Below are the code and all the weights of a small trained network. Each question names an input and a target symbol and asks about switching units off, where a switched-off unit gives its printed mean instead of its output.

import numpy as np


def w(rows, s, z=0):
    codes = np.array(rows[::2]) - 128.0
    scale = np.full(codes.shape[1], s)
    scale[-1] = z or s
    return codes * scale


def norm(h):
    return h / np.sqrt((h * h).mean(-1, keepdims=True) + 1e-5)


def f(y):
    return y / 2 * (1 + np.tanh(0.7978845608 * (y + 0.044715 * y**3)))


def softmax(a):
    e = np.exp(a - a.max(-1, keepdims=True))
    return e / e.sum(-1, keepdims=True)


def log_softmax(a):
    a = a - a.max(-1, keepdims=True)
    return a - np.log(np.exp(a).sum(-1, keepdims=True))


def net(x, mask):
    ids = ['ΘΣδελμτψ'.index(c) for c in x.split()]
    T = len(ids)
    res = E[ids] + P[:T]
    q, k, v = (norm(res) @ M[0].T for M in (Q, K, V))
    z = softmax(np.where(np.tri(T) > 0, q @ k.T / 2**0.5, -1e9)) @ v
    res = res + np.where(mask[0], z, O[0][:, -1]) @ O[0][:, :-1]
    y = f(norm(res) @ A[0][:, :-1].T + A[0][:, -1])
    res = res + np.where(mask[1:13], y, B[0][:, -1]) @ B[0][:, :-1]
    return log_softmax(norm(res)[-1] @ U[:, :-1].T + U[:, -1])


Q, K, V, O, A, B = {}, {}, {}, {}, {}, {}
E = w([
[139,159,218,62,131,248],'Θ',
[134,92,233,53,144,143],'Σ',
[136,160,173,65,212,148],'δ',
[192,107,135,78,222,150],'ε',
[52,148,114,11,210,98],'λ',
[178,101,115,197,141,213],'μ',
[78,151,151,82,195,74],'τ',
[138,153,161,177,117,84],'ψ',
],0.014)
P = w([
[158,89,5,95,46,168],'0',
[148,225,144,61,51,68],'1',
[33,29,142,64,12,59],'2',
[192,3,43,162,191,206],'3',
[162,231,161,81,96,63],'4',
[24,63,151,93,45,63],'5',
[144,32,87,139,224,181],'6',
[200,218,155,119,145,58],'7',
[30,75,159,123,66,62],'8',
[130,53,123,143,250,147],'9',
[202,213,134,107,136,36],'10',
],0.011)
Q[0] = w([
[235,253,138,82,76,87],'h0',
[140,121,124,48,77,108],'h0',
],0.017)
K[0] = w([
[179,116,4,31,49,167],'h0',
[153,75,119,12,82,117],'h0',
],0.014)
V[0] = w([
[189,85,109,120,106,3],'h0',
[173,93,183,138,93,118],'h0',
],0.019)
O[0] = w([
[56,250,153,177,154,191,253],'h0',
[164,149,94,82,79,133,229],'h0',
],0.013,0.0035)
A[0] = w([
[34,29,72,131,160,167,110],'n0',
[184,171,162,246,146,133,1],'n1',
[253,198,106,96,191,141,171],'n2',
[116,136,159,199,129,42,168],'n3',
[20,160,45,150,174,166,106],'n4',
[118,200,221,144,66,34,147],'n5',
[69,44,114,245,124,212,114],'n6',
[196,161,203,158,24,27,176],'n7',
[186,98,161,97,172,127,125],'n8',
[231,223,108,97,73,50,3],'n9',
[121,125,61,44,184,98,129],'n10',
[105,206,118,55,138,175,177],'n11',
],0.013,0.0065)
B[0] = w([
[148,192,58,90,115,62,150],'n0',
[201,178,223,61,153,184,139],'n1',
[76,124,154,49,77,43,203],'n2',
[61,74,154,130,140,238,149],'n3',
[215,147,153,150,92,137,193],'n4',
[185,104,64,91,52,66,214],'n5',
[52,52,121,220,198,67,151],'n6',
[45,192,150,173,213,151,190],'n7',
[125,120,6,163,142,198,168],'n8',
[217,97,158,231,24,175,159],'n9',
[114,153,120,149,151,193,163],'n10',
[118,87,136,158,189,139,255],'n11',
],0.015,0.012)
U = w([
[184,155,220,156,163,135,179],'Θ',
[167,254,114,89,152,68,156],'Σ',
[197,127,148,129,18,69,253],'δ',
[56,164,145,70,125,23,213],'ε',
[50,190,72,182,66,143,78],'λ',
[61,141,101,236,200,65,107],'μ',
[77,71,170,84,88,197,40],'τ',
[198,32,103,142,146,55,85],'ψ',
],0.0082,0.002)

Each question gives the input, a string of symbols that net reads in full, and the target symbol t.
The units are the heads (2 rows each of Q, K, V and O) and the neurons (one row each of A and B). Each row of codes is followed by its name. A weight is (code - 128) times the scale printed after its matrix; where a second scale follows, it is the last column's (O, A, B and U).
mask holds one flag per unit, heads first, then neurons. A switched-off unit (its flag False) gives its mean, the last column of its rows in O or B, instead of its output. The means were averaged over made-up inputs and are rounded, as every weight is.
A unit's drop is (log p(t) with every unit on - log p(t) with that unit switched off) / (log p(t) with every unit on - log p(t) with every unit switched off).
The circuit of an input: a set's keep is (log p(t) with only the set's units on - log p(t) with every unit switched off) / (log p(t) with every unit on - log p(t) with every unit switched off). Starting from the 12 units with the biggest drops (on a tie, the unit counted first), units are removed one at a time, each time the one whose removal leaves the highest keep (on an exact tie, the one counted first), for as long as the keep stays at least 0.8.
circuit, biggest first: the units of the circuit, biggest drop first
most important unit: the unit with the biggest drop
top k neurons: the k neurons with the biggest drops, biggest first
drop of u: that unit's drop, to one decimal
input Σ Σ Σ τ ψ Σ τ μ Σ Θ δ, target δ: circuit, biggest first => n9
input λ Σ τ μ Σ δ, target ψ: circuit, biggest first => n7; n11
input Σ δ δ Σ μ, target δ: circuit, biggest first => n9; n2
input Σ μ Σ Θ Σ μ, target μ: top 2 neurons => n6; n5
input λ Σ Θ Σ λ, target τ: circuit, biggest first => n3; h0; n7
input δ τ Σ Σ, target μ: circuit, biggest first => n6; h0
input ψ Σ δ, target ψ: circuit, biggest first => n7; n2
input Σ τ ψ μ Θ, target δ: top 3 neurons => n9; n2; n5
input τ τ Σ τ λ ε Σ τ μ Θ, target μ: circuit, biggest first => h0; n6
input μ τ Σ τ Σ μ Σ Θ, target λ: top 3 neurons => n8; n7; n9
input Σ δ Σ Σ τ λ Σ Σ ψ, target λ: circuit, biggest first => n3; n7; n5; h0
input λ Σ Σ Σ Σ Σ Σ τ Θ τ Θ, target τ: top 2 neurons => n3; n4
input μ λ τ μ τ λ Σ ψ, target λ: top 4 neurons => n7; n9; n3; n11
input τ Θ Θ μ ψ Σ Σ ψ μ Σ μ, target Θ: most important unit => n1
input Σ μ δ Σ Σ Σ ε, target ε: top 2 neurons => n2; n9
input μ τ μ δ Σ Σ μ ε Θ Σ ε, target λ: top 2 neurons => n8; n10
input Σ Σ ψ δ, target Θ: top 2 neurons => n4; n11
input Σ ψ δ Σ Σ ψ Σ τ, target δ: drop of n5 => 0.2
input ψ λ ψ Σ ψ Θ μ, target Θ: drop of h0 => 2.4
input λ Σ Σ Σ Σ Θ ψ Θ, target τ: drop of n1 => -0.2
input Σ τ Θ ψ, target Θ: drop of n11 => 0.0
input Σ μ Θ δ δ Σ Σ ψ, target δ: circuit, biggest first => n5
